Below is a small trained network, with its code and all its weights. Each question gives an input and a target symbol and asks what happens when units are switched off, that is, made to give their printed mean instead of their output.

import numpy as np


def w(rows, s, z=0):
    codes = np.array(rows[::2]) - 128.0
    scale = np.full(codes.shape[1], s)
    scale[-1] = z or s
    return codes * scale


def softmax(a):
    e = np.exp(a - a.max(-1, keepdims=True))
    return e / e.sum(-1, keepdims=True)


def log_softmax(a):
    a = a - a.max(-1, keepdims=True)
    return a - np.log(np.exp(a).sum(-1, keepdims=True))


def net(x, mask):
    ids = ['ΔΘΠΣαβγεζημξτψω'.index(c) for c in x.split()]
    T = len(ids)
    res = E[ids] + P[:T]
    u = 0
    for l in range(3):
        r = res
        for j in range(2):
            rows = slice(2 * j, 2 * j + 2)
            q, k, v = (r @ M[l][rows].T for M in (Q, K, V))
            z = softmax(np.where(np.tri(T) > 0, q @ k.T / 2**0.5, -1e9)) @ v
            o = O[l][rows]
            res = res + np.where(mask[u + j], z, o[:, -1]) @ o[:, :-1]
        u += 2
    return log_softmax(res[-1] @ U[:, :-1].T + U[:, -1])


Q, K, V, O = {}, {}, {}, {}
E = w([
[92,206,183,158,62,99,127,197],'Δ',
[142,63,100,174,132,92,117,155],'Θ',
[138,112,99,184,126,183,126,143],'Π',
[95,120,123,175,148,79,210,133],'Σ',
[110,95,98,187,137,148,163,133],'α',
[117,169,136,149,110,106,238,145],'β',
[123,73,128,150,60,170,151,110],'γ',
[165,120,72,162,129,110,103,183],'ε',
[177,176,151,154,87,167,186,179],'ζ',
[216,121,127,101,135,69,173,116],'η',
[189,161,116,158,83,195,61,166],'μ',
[185,163,153,96,46,95,83,92],'ξ',
[115,155,58,167,127,133,116,6],'τ',
[168,208,105,179,119,21,82,146],'ψ',
[188,112,112,227,171,127,148,77],'ω',
],0.021)
P = w([
[136,107,149,52,192,182,121,119],'0',
[129,119,109,54,179,176,148,146],'1',
[153,100,229,95,178,160,108,90],'2',
[144,121,95,93,164,160,156,141],'3',
[161,101,220,129,149,135,110,80],'4',
[150,118,75,125,140,144,165,130],'5',
[171,106,209,160,123,111,123,74],'6',
[157,122,65,157,114,124,171,121],'7',
[177,105,190,190,96,90,126,67],'8',
[169,123,50,184,85,103,178,115],'9',
[187,110,185,220,67,70,129,61],'10',
[176,124,33,214,55,81,182,107],'11',
[185,112,180,252,41,53,143,54],'12',
],0.014)
Q[0] = w([
[150,164,204,68,130,104,60,40],'0.h0',
[89,37,88,63,103,79,69,128],'0.h0',
[83,248,70,145,157,123,139,234],'0.h1',
[205,156,38,70,178,106,194,133],'0.h1',
],0.011)
K[0] = w([
[154,154,186,96,141,120,89,50],'0.h0',
[59,106,139,32,155,138,96,108],'0.h0',
[155,248,169,46,123,52,167,182],'0.h1',
[191,128,62,97,113,125,192,126],'0.h1',
],0.013)
V[0] = w([
[169,21,162,253,133,109,77,145],'0.h0',
[67,70,157,96,116,88,124,120],'0.h0',
[135,28,87,193,94,160,102,78],'0.h1',
[92,113,53,133,141,163,65,155],'0.h1',
],0.0049)
O[0] = w([
[138,19,63,136,151,116,24,86,247],'0.h0',
[2,142,94,125,119,22,179,111,2],'0.h0',
[113,170,199,95,63,81,128,163,230],'0.h1',
[79,98,138,135,87,118,49,149,72],'0.h1',
],0.0073,0.0034)
Q[1] = w([
[84,129,139,133,128,131,111,139],'1.h0',
[167,103,193,172,137,96,131,168],'1.h0',
[205,126,180,195,176,137,142,35],'1.h1',
[124,164,4,62,114,138,153,126],'1.h1',
],0.015)
K[1] = w([
[112,99,194,71,137,94,161,140],'1.h0',
[164,111,119,148,70,61,135,94],'1.h0',
[183,142,106,251,75,91,149,117],'1.h1',
[136,85,129,12,185,149,142,189],'1.h1',
],0.014)
V[1] = w([
[65,149,153,254,71,166,96,149],'1.h0',
[132,125,156,133,52,143,143,86],'1.h0',
[139,139,53,110,185,148,113,44],'1.h1',
[181,133,140,156,180,73,131,182],'1.h1',
],0.0083)
O[1] = w([
[136,232,86,159,189,249,196,53,137],'1.h0',
[26,75,166,133,103,176,132,14,162],'1.h0',
[73,209,191,223,155,157,62,97,214],'1.h1',
[156,98,133,39,194,153,191,2,254],'1.h1',
],0.0068,0.0044)
Q[2] = w([
[151,179,56,98,141,120,130,118],'2.h0',
[188,100,250,195,174,108,134,75],'2.h0',
[66,157,79,116,148,162,114,174],'2.h1',
[188,122,171,140,127,132,138,153],'2.h1',
],0.014)
K[2] = w([
[112,95,159,90,211,183,170,181],'2.h0',
[235,110,102,241,43,73,182,62],'2.h0',
[2,104,133,43,211,159,129,182],'2.h1',
[220,143,70,118,93,128,130,104],'2.h1',
],0.0095)
V[2] = w([
[97,226,142,2,87,76,62,99],'2.h0',
[134,213,50,85,221,107,81,76],'2.h0',
[177,148,86,68,91,204,18,117],'2.h1',
[232,201,244,191,62,154,187,134],'2.h1',
],0.0066)
O[2] = w([
[151,99,136,212,57,168,230,95,58],'2.h0',
[185,97,207,136,137,134,165,104,136],'2.h0',
[160,182,126,62,36,120,104,159,166],'2.h1',
[90,97,214,73,119,151,183,246,244],'2.h1',
],0.012,0.011)
U = w([
[129,211,90,138,153,109,203,114,131],'Δ',
[209,97,48,179,107,93,114,157,135],'Θ',
[172,168,88,131,113,182,100,116,101],'Π',
[128,88,65,169,156,138,136,125,207],'Σ',
[135,117,74,151,152,183,103,123,182],'α',
[101,128,98,152,160,57,169,131,157],'β',
[88,161,59,81,109,149,142,40,254],'γ',
[188,187,78,157,115,31,121,140,164],'ε',
[119,97,126,101,141,130,127,177,26],'ζ',
[163,10,91,185,100,14,110,188,95],'η',
[168,156,121,68,62,73,102,117,21],'μ',
[156,49,72,130,46,130,153,107,143],'ξ',
[98,221,155,254,114,96,109,171,201],'τ',
[232,111,136,115,131,112,179,64,98],'ψ',
[122,160,192,99,178,101,59,96,31],'ω',
],0.0056,0.0062)

Each question gives the input, a string of symbols that net reads in full, and the target symbol t.
The units are the heads (2 rows each of Q, K, V and O). Each row of codes is followed by its name. A weight is (code - 128) times the scale printed after its matrix; where a second scale follows, it is the last column's (O and U).
mask holds one flag per head, layer by layer. A switched-off head (its flag False) gives its mean, the last column of its rows in O, instead of its output. The means were averaged over made-up inputs and are rounded, as every weight is.
A unit's drop is (log p(t) with every unit on - log p(t) with that unit switched off) / (log p(t) with every unit on - log p(t) with every unit switched off).
The circuit of an input: a set's keep is (log p(t) with only the set's units on - log p(t) with every unit switched off) / (log p(t) with every unit on - log p(t) with every unit switched off). Starting from all 6 units, units are removed one at a time, each time the one whose removal leaves the highest keep (on an exact tie, the one counted first), for as long as the keep stays at least 0.8.
circuit, biggest first: the units of the circuit, biggest drop first
unit that matters most: the unit with the biggest drop
which heads matter: for each layer, one digit per head in row order, 1 if its drop is at least 0.15 and else 0, layers parted by /
input ξ Π ψ α μ, target ψ: circuit, biggest first => 2.h0; 1.h1
input ψ τ τ Π Π, target τ: circuit, biggest first => 1.h1
input γ ζ β ψ ζ, target ψ: which heads matter => 00 / 01 / 10
input μ ψ ε α β ζ ζ ψ γ, target ψ: circuit, biggest first => 2.h0; 1.h1
input β β γ ω Σ τ Δ μ η α μ, target μ: circuit, biggest first => 2.h1; 0.h0
input ψ τ ψ η α ω ξ, target ω: which heads matter => 10 / 01 / 10
input τ β ζ β α, target ζ: circuit, biggest first => 2.h1; 0.h0
input γ Π τ μ Δ τ Θ μ ω Σ τ, target ω: circuit, biggest first => 2.h0; 0.h0
input τ ζ Σ ε ζ μ Θ, target μ: circuit, biggest first => 2.h1; 0.h1; 0.h0
input ζ Π Π τ Π ε τ ξ ξ ξ ψ τ ζ, target ψ: circuit, biggest first => 1.h1; 2.h0
input τ α ξ ψ μ γ α Θ Π γ η, target η: which heads matter => 01 / 10 / 01
input μ ξ Θ, target ξ: circuit, biggest first => 2.h0; 1.h0; 2.h1
input ψ β ω ψ γ, target ω: which heads matter => 11 / 01 / 10
input ψ ζ Π, target ψ: circuit, biggest first => 2.h0
input Θ ξ ξ α ξ γ, target ξ: circuit, biggest first => 2.h0; 0.h1
input μ α Δ ω τ Π ψ α τ η α, target τ: which heads matter => 01 / 01 / 00
input α Σ α ψ μ ζ ξ, target ξ: which heads matter => 00 / 00 / 10
input ζ γ τ β ε, target τ: which heads matter => 00 / 01 / 00
input ψ Θ ζ Θ Π τ ξ, target τ: which heads matter => 00 / 01 / 10
input ζ α α β τ ζ α ξ ζ, target ξ: unit that matters most => 1.h0
input η ω Θ ψ Σ ξ α, target ξ: which heads matter => 00 / 10 / 10
input ζ η ψ ω ζ Σ τ τ ω Π Θ ξ α, target ξ: which heads matter => 01 / 11 / 10
